[[60, 84, 112, 138, 87, 99, 77, 92, 115, 79, 105, 97],
[110, 98, 98, 95, 94, 111, 99, 117, 123, 107, 119, 114],
[90, 105, 83, 108, 105, 85, 70, 108, 110, 84, 90, 98],
[83, 88, 67, 90, 88, 110, 78, 132, 89, 108, 98, 86],
[106, 96, 77, 125, 106, 92, 99, 101, 101, 111, 67, 127],
[104, 99, 98, 114, 103, 98, 95, 93, 96, 91, 80, 36]]
|
[[60, 112, 87, 77, 115, 105],
[110, 98, 94, 99, 123, 119],
[90, 83, 105, 70, 110, 90],
[83, 67, 88, 78, 89, 98],
[106, 77, 106, 99, 101, 67],
[104, 98, 103, 95, 96, 80]]

[[129, 110, 130, 97, 86, 121, 120, 84, 102],
[67, 109, 123, 97, 108, 82, 83, 93, 118],
[129, 109, 124, 97, 91, 121, 69, 87, 145],
[105, 44, 124, 85, 103, 121, 120, 87, 118],
[129, 121, 99, 97, 91, 121, 120, 87, 66],
[120, 58, 124, 97, 91, 130, 124, 87, 118]]
|
[[129, 130, 86, 120, 102],
[67, 123, 108, 83, 118],
[129, 124, 91, 69, 145],
[105, 124, 103, 120, 118],
[129, 99, 91, 120, 66],
[120, 124, 91, 124, 118]]

[[133, 76],
[95, 92],
[123, 110],
[118, 110],
[88, 124],
[97, 110],
[91, 86],
[117, 93],
[96, 112],
[116, 127],
[135, 71],
[86, 156]]
|
[[133],
[95],
[123],
[118],
[88],
[97],
[91],
[117],
[96],
[116],
[135],
[86]]

[[35, 158, 93, 78],
[38, 165, 69, 82],
[118, 83, 108, 109],
[134, 70, 94, 121]]
|
[[35, 93],
[38, 69],
[118, 108],
[134, 94]]

[[149, 89, 53, 43],
[160, 93, 36, 37],
[155, 89, 46, 42],
[150, 94, 48, 45],
[158, 93, 40, 40],
[157, 91, 40, 39]]
|
[[149, 53],
[160, 36],
[155, 46],
[150, 48],
[158, 40],
[157, 40]]

[[135, 108, 98, 107],
[109, 100, 58, 144],
[104, 106, 110, 130],
[122, 90, 97, 71],
[94, 32, 57, 120]]
|
[[135, 98],
[109, 58],
[104, 110],
[122, 97],
[94, 57]]
---
[[101, 99],
[30, 142],
[106, 83],
[88, 113],
[91, 105],
[104, 117],
[61, 119]]
|
[[99, 101],
[142, 30],
[83, 106],
[113, 88],
[105, 91],
[117, 104],
[119, 61]]

[[113, 92, 110, 46],
[110, 145, 92, 153],
[112, 102, 89, 103],
[108, 96, 95, 86],
[134, 130, 105, 78],
[109, 101, 93, 93]]
|
[[92, 110, 46, 113],
[145, 92, 153, 110],
[102, 89, 103, 112],
[96, 95, 86, 108],
[130, 105, 78, 134],
[101, 93, 93, 109]]

[[87, 98, 88],
[86, 51, 66],
[107, 105, 103],
[106, 48, 120],
[88, 160, 124],
[94, 100, 98],
[91, 151, 89],
[90, 97, 120],
[87, 110, 106],
[100, 130, 87],
[99, 110, 103]]
|
[[98, 88, 87],
[51, 66, 86],
[105, 103, 107],
[48, 120, 106],
[160, 124, 88],
[100, 98, 94],
[151, 89, 91],
[97, 120, 90],
[110, 106, 87],
[130, 87, 100],
[110, 103, 99]]

[[87, 72, 74, 79, 108, 96, 108],
[85, 81, 89, 83, 137, 73, 69],
[63, 81, 94, 76, 41, 24, 88],
[24, 26, 77, 70, 60, 35, 44],
[69, 74, 98, 97, 32, 86, 112]]
|
[[72, 74, 79, 108, 96, 108, 87],
[81, 89, 83, 137, 73, 69, 85],
[81, 94, 76, 41, 24, 88, 63],
[26, 77, 70, 60, 35, 44, 24],
[74, 98, 97, 32, 86, 112, 69]]

[[129, 95, 117, 88, 107, 84],
[154, 171, 135, 62, 166, 110]]
|
[[95, 117, 88, 107, 84, 129],
[171, 135, 62, 166, 110, 154]]

[[93, 133, 126, 91, 72, 68, 87, 80, 92, 128, 125, 72],
[98, 154, 58, 51, 120, 149, 100, 151, 143, 77, 76, 128],
[121, 79, 83, 91, 64, 123, 152, 92, 85, 131, 121, 71],
[70, 94, 59, 57, 145, 88, 95, 119, 104, 108, 85, 99],
[88, 129, 70, 90, 117, 82, 72, 120, 136, 81, 129, 98]]
|
[[133, 126, 91, 72, 68, 87, 80, 92, 128, 125, 72, 93],
[154, 58, 51, 120, 149, 100, 151, 143, 77, 76, 128, 98],
[79, 83, 91, 64, 123, 152, 92, 85, 131, 121, 71, 121],
[94, 59, 57, 145, 88, 95, 119, 104, 108, 85, 99, 70],
[129, 70, 90, 117, 82, 72, 120, 136, 81, 129, 98, 88]]
---
[[108, 97, 138, 120],
[131, 38, 130, 48],
[93, 113, 116, 103],
[107, 124, 64, 68],
[103, 110, 122, 118],
[109, 98, 136, 122],
[65, 97, 90, 120]]
|
[[107, 124, 64, 68],
[65, 97, 90, 120],
[93, 113, 116, 103],
[103, 110, 122, 118],
[131, 38, 130, 48],
[109, 98, 136, 122],
[108, 97, 138, 120]]

[[74, 93, 114, 80, 112, 110, 92, 128, 117, 162, 133, 120, 83, 101, 108],
[82, 104, 123, 88, 119, 97, 98, 129, 131, 138, 133, 105, 100, 82, 94],
[98, 63, 167, 108, 140, 85, 116, 121, 78, 76, 130, 85, 117, 66, 97],
[108, 73, 136, 112, 119, 90, 113, 100, 71, 63, 105, 86, 113, 84, 100]]
|
[[74, 93, 114, 80, 112, 110, 92, 128, 117, 162, 133, 120, 83, 101, 108],
[82, 104, 123, 88, 119, 97, 98, 129, 131, 138, 133, 105, 100, 82, 94],
[108, 73, 136, 112, 119, 90, 113, 100, 71, 63, 105, 86, 113, 84, 100],
[98, 63, 167, 108, 140, 85, 116, 121, 78, 76, 130, 85, 117, 66, 97]]

[[44, 92, 123, 109, 108, 84, 94, 98, 117],
[138, 129, 97, 98, 171, 75, 99, 134, 130],
[152, 120, 89, 108, 163, 71, 107, 125, 115],
[151, 121, 91, 106, 165, 71, 105, 127, 118],
[49, 111, 126, 71, 49, 76, 91, 101, 108],
[48, 97, 101, 78, 48, 92, 92, 98, 98]]
|
[[152, 120, 89, 108, 163, 71, 107, 125, 115],
[151, 121, 91, 106, 165, 71, 105, 127, 118],
[138, 129, 97, 98, 171, 75, 99, 134, 130],
[48, 97, 101, 78, 48, 92, 92, 98, 98],
[44, 92, 123, 109, 108, 84, 94, 98, 117],
[49, 111, 126, 71, 49, 76, 91, 101, 108]]

[[91, 98, 126, 111, 93, 90, 89, 139, 41, 165, 157],
[124, 38, 135, 104, 139, 86, 65, 88, 123, 79, 93],
[98, 120, 68, 72, 116, 76, 110, 122, 138, 135, 144]]
|
[[98, 120, 68, 72, 116, 76, 110, 122, 138, 135, 144],
[91, 98, 126, 111, 93, 90, 89, 139, 41, 165, 157],
[124, 38, 135, 104, 139, 86, 65, 88, 123, 79, 93]]

[[79, 79, 98, 74, 78, 73, 71, 75, 71, 71, 71, 78, 79, 71],
[121, 120, 52, 75, 120, 76, 80, 73, 78, 78, 80, 121, 116, 81],
[85, 85, 105, 47, 85, 46, 41, 50, 43, 42, 42, 85, 87, 41],
[102, 102, 122, 108, 102, 107, 105, 109, 106, 106, 105, 102, 104, 104],
[38, 39, 168, 167, 37, 166, 161, 169, 163, 163, 161, 37, 44, 161]]
|
[[121, 120, 52, 75, 120, 76, 80, 73, 78, 78, 80, 121, 116, 81],
[79, 79, 98, 74, 78, 73, 71, 75, 71, 71, 71, 78, 79, 71],
[85, 85, 105, 47, 85, 46, 41, 50, 43, 42, 42, 85, 87, 41],
[102, 102, 122, 108, 102, 107, 105, 109, 106, 106, 105, 102, 104, 104],
[38, 39, 168, 167, 37, 166, 161, 169, 163, 163, 161, 37, 44, 161]]

[[67, 47, 151, 94, 65],
[171, 109, 147, 93, 122],
[95, 142, 77, 38, 145],
[89, 116, 62, 135, 55],
[101, 49, 72, 40, 57],
[172, 130, 39, 136, 52]]
|
[[172, 130, 39, 136, 52],
[89, 116, 62, 135, 55],
[101, 49, 72, 40, 57],
[95, 142, 77, 38, 145],
[171, 109, 147, 93, 122],
[67, 47, 151, 94, 65]]
